Below are the code and all the weights of a small trained network. Each question names an input and a class and asks about switching units off, where a switched-off unit gives its printed mean instead of its output.

import numpy as np


def w(rows, s, z=0):
    codes = np.array(rows[::2]) - 128.0
    scale = np.full(codes.shape[1], s)
    scale[-1] = z or s
    return codes * scale


def norm(h):
    return h / np.sqrt((h * h).mean(-1, keepdims=True) + 1e-5)


def f(y):
    return np.maximum(y, 0)


def log_softmax(a):
    a = a - a.max(-1, keepdims=True)
    return a - np.log(np.exp(a).sum(-1, keepdims=True))


def net(x, mask):
    res = np.array(x, float).reshape(1, 5) / 4 @ E
    u = 0
    for l in range(3):
        y = f(norm(res) @ A[l][:, :-1].T + A[l][:, -1])
        res = res + np.where(mask[u : u + 12], y, B[l][:, -1]) @ B[l][:, :-1]
        u += 12
    return log_softmax(norm(res)[-1] @ U[:, :-1].T + U[:, -1])


A, B = {}, {}
E = w([
[116,253,126,146],'x0',
[94,172,185,94],'x1',
[132,157,157,205],'x2',
[198,122,142,107],'x3',
[140,136,135,200],'x4',
],0.0021)
A[0] = w([
[145,37,23,57,233],'L0N0',
[164,75,254,141,63],'L0N1',
[61,8,42,79,75],'L0N2',
[71,175,178,96,106],'L0N3',
[82,90,211,39,201],'L0N4',
[102,116,211,173,19],'L0N5',
[120,169,80,67,67],'L0N6',
[154,125,140,187,5],'L0N7',
[234,128,26,134,223],'L0N8',
[162,13,249,98,97],'L0N9',
[179,163,62,219,71],'L0N10',
[81,132,177,201,52],'L0N11',
],0.0049,0.0014)
B[0] = w([
[74,137,105,180,253],'L0N0',
[150,255,84,172,162],'L0N1',
[101,54,114,183,232],'L0N2',
[91,147,107,124,175],'L0N3',
[197,185,147,170,202],'L0N4',
[48,180,134,99,148],'L0N5',
[118,150,27,56,162],'L0N6',
[177,172,143,118,146],'L0N7',
[83,135,173,144,213],'L0N8',
[175,140,42,184,201],'L0N9',
[218,102,207,149,188],'L0N10',
[75,132,215,127,165],'L0N11',
],0.0046,0.004)
A[1] = w([
[168,80,132,158,130],'L1N0',
[177,67,113,96,248],'L1N1',
[197,162,169,192,59],'L1N2',
[102,137,191,125,50],'L1N3',
[151,205,92,64,143],'L1N4',
[151,139,150,2,180],'L1N5',
[123,3,93,127,162],'L1N6',
[150,162,73,102,136],'L1N7',
[135,176,98,167,162],'L1N8',
[104,127,185,133,68],'L1N9',
[104,182,136,81,165],'L1N10',
[67,186,109,115,97],'L1N11',
],0.007,0.0016)
B[1] = w([
[67,126,178,52,191],'L1N0',
[154,221,158,149,151],'L1N1',
[183,132,137,85,254],'L1N2',
[90,140,153,87,165],'L1N3',
[128,54,97,121,214],'L1N4',
[55,68,32,147,160],'L1N5',
[67,85,182,252,232],'L1N6',
[154,64,54,99,177],'L1N7',
[112,70,141,87,251],'L1N8',
[114,147,151,92,162],'L1N9',
[48,87,109,103,202],'L1N10',
[127,142,101,69,215],'L1N11',
],0.0042,0.0034)
A[2] = w([
[167,148,143,38,135],'L2N0',
[144,198,42,147,179],'L2N1',
[146,77,218,84,248],'L2N2',
[103,186,190,183,76],'L2N3',
[111,196,50,213,242],'L2N4',
[214,27,136,86,214],'L2N5',
[50,156,104,125,103],'L2N6',
[121,205,100,122,194],'L2N7',
[81,34,132,188,138],'L2N8',
[155,224,48,123,124],'L2N9',
[149,140,52,20,105],'L2N10',
[213,108,253,128,10],'L2N11',
],0.0045,0.0018)
B[2] = w([
[149,110,160,221,173],'L2N0',
[174,39,138,122,169],'L2N1',
[115,194,101,155,209],'L2N2',
[179,117,58,41,178],'L2N3',
[138,67,188,87,233],'L2N4',
[122,219,138,112,194],'L2N5',
[134,162,163,108,186],'L2N6',
[158,118,120,86,165],'L2N7',
[93,115,164,157,255],'L2N8',
[213,74,118,144,155],'L2N9',
[144,138,88,155,195],'L2N10',
[178,224,192,255,196],'L2N11',
],0.0049,0.0031)
U = w([
[43,32,169,238,245],'0',
[187,235,213,200,129],'1',
[246,78,96,124,165],'2',
[68,68,6,38,95],'3',
[26,215,172,47,4],'4',
],0.014,0.0012)

Each question gives the input, the list of numbers given to net, and the class t.
The units are the neurons (one row each of A and B). Each row of codes is followed by its name. A weight is (code - 128) times the scale printed after its matrix; where a second scale follows, it is the last column's (A, B and U).
mask holds one flag per neuron, layer by layer. A switched-off neuron (its flag False) gives its mean, the last column of its row in B, instead of its output. The means were averaged over made-up inputs and are rounded, as every weight is.
A unit's drop is (log p(t) with every unit on - log p(t) with that unit switched off) / (log p(t) with every unit on - log p(t) with every unit switched off).
The circuit of an input: a set's keep is (log p(t) with only the set's units on - log p(t) with every unit switched off) / (log p(t) with every unit on - log p(t) with every unit switched off). Starting from the 12 units with the biggest drops (on a tie, the unit counted first), units are removed one at a time, each time the one whose removal leaves the highest keep (on an exact tie, the one counted first), for as long as the keep stays at least 0.8.
units of the circuit, in order: the units of the circuit, biggest drop first
unit that matters most: the unit with the biggest drop
top k neurons: the k neurons with the biggest drops, biggest first
drop when u is switched off: that unit's drop, to one decimal
input [1,1,-2,-5,1], class 4: units of the circuit, in order : L0N9, L2N6, L1N4
input [7,7,-5,-2,8], class 4: top 2 neurons : L0N9, L0N11
input [-8,6,-2,-3,7], class 2: units of the circuit, in order : L0N1, L0N9, L1N6
input [7,8,4,6,5], class 4: units of the circuit, in order : L0N4, L0N9, L2N11, L2N3
input [-3,5,-3,2,-8], class 2: units of the circuit, in order : L0N4, L0N8
input [-4,8,-7,0,-2], class 2: units of the circuit, in order : L0N4, L0N9, L1N6
input [-2,-1,5,-7,-3], class 4: unit that matters most : L0N11
input [6,-1,2,-4,-1], class 4: top 2 neurons : L0N9, L0N4
input [-4,1,4,6,3], class 2: top 2 neurons : L0N1, L0N9
input [8,2,4,-3,-3], class 4: top 2 neurons : L0N9, L0N11
input [8,4,2,5,0], class 3: top 2 neurons : L0N4, L1N10
input [-6,0,6,-7,8], class 1: top 2 neurons : L0N0, L0N2
input [2,-4,-8,4,-4], class 0: top 2 neurons : L0N2, L1N6
input [0,7,6,5,-7], class 2: unit that matters most : L0N4
input [-1,7,0,-5,-2], class 4: top 3 neurons : L0N9, L0N4, L2N6
input [2,1,5,-6,8], class 1: drop when L0N10 is switched off : 1.4
input [-6,7,-3,0,-1], class 2: drop when L0N1 is switched off : 0.4
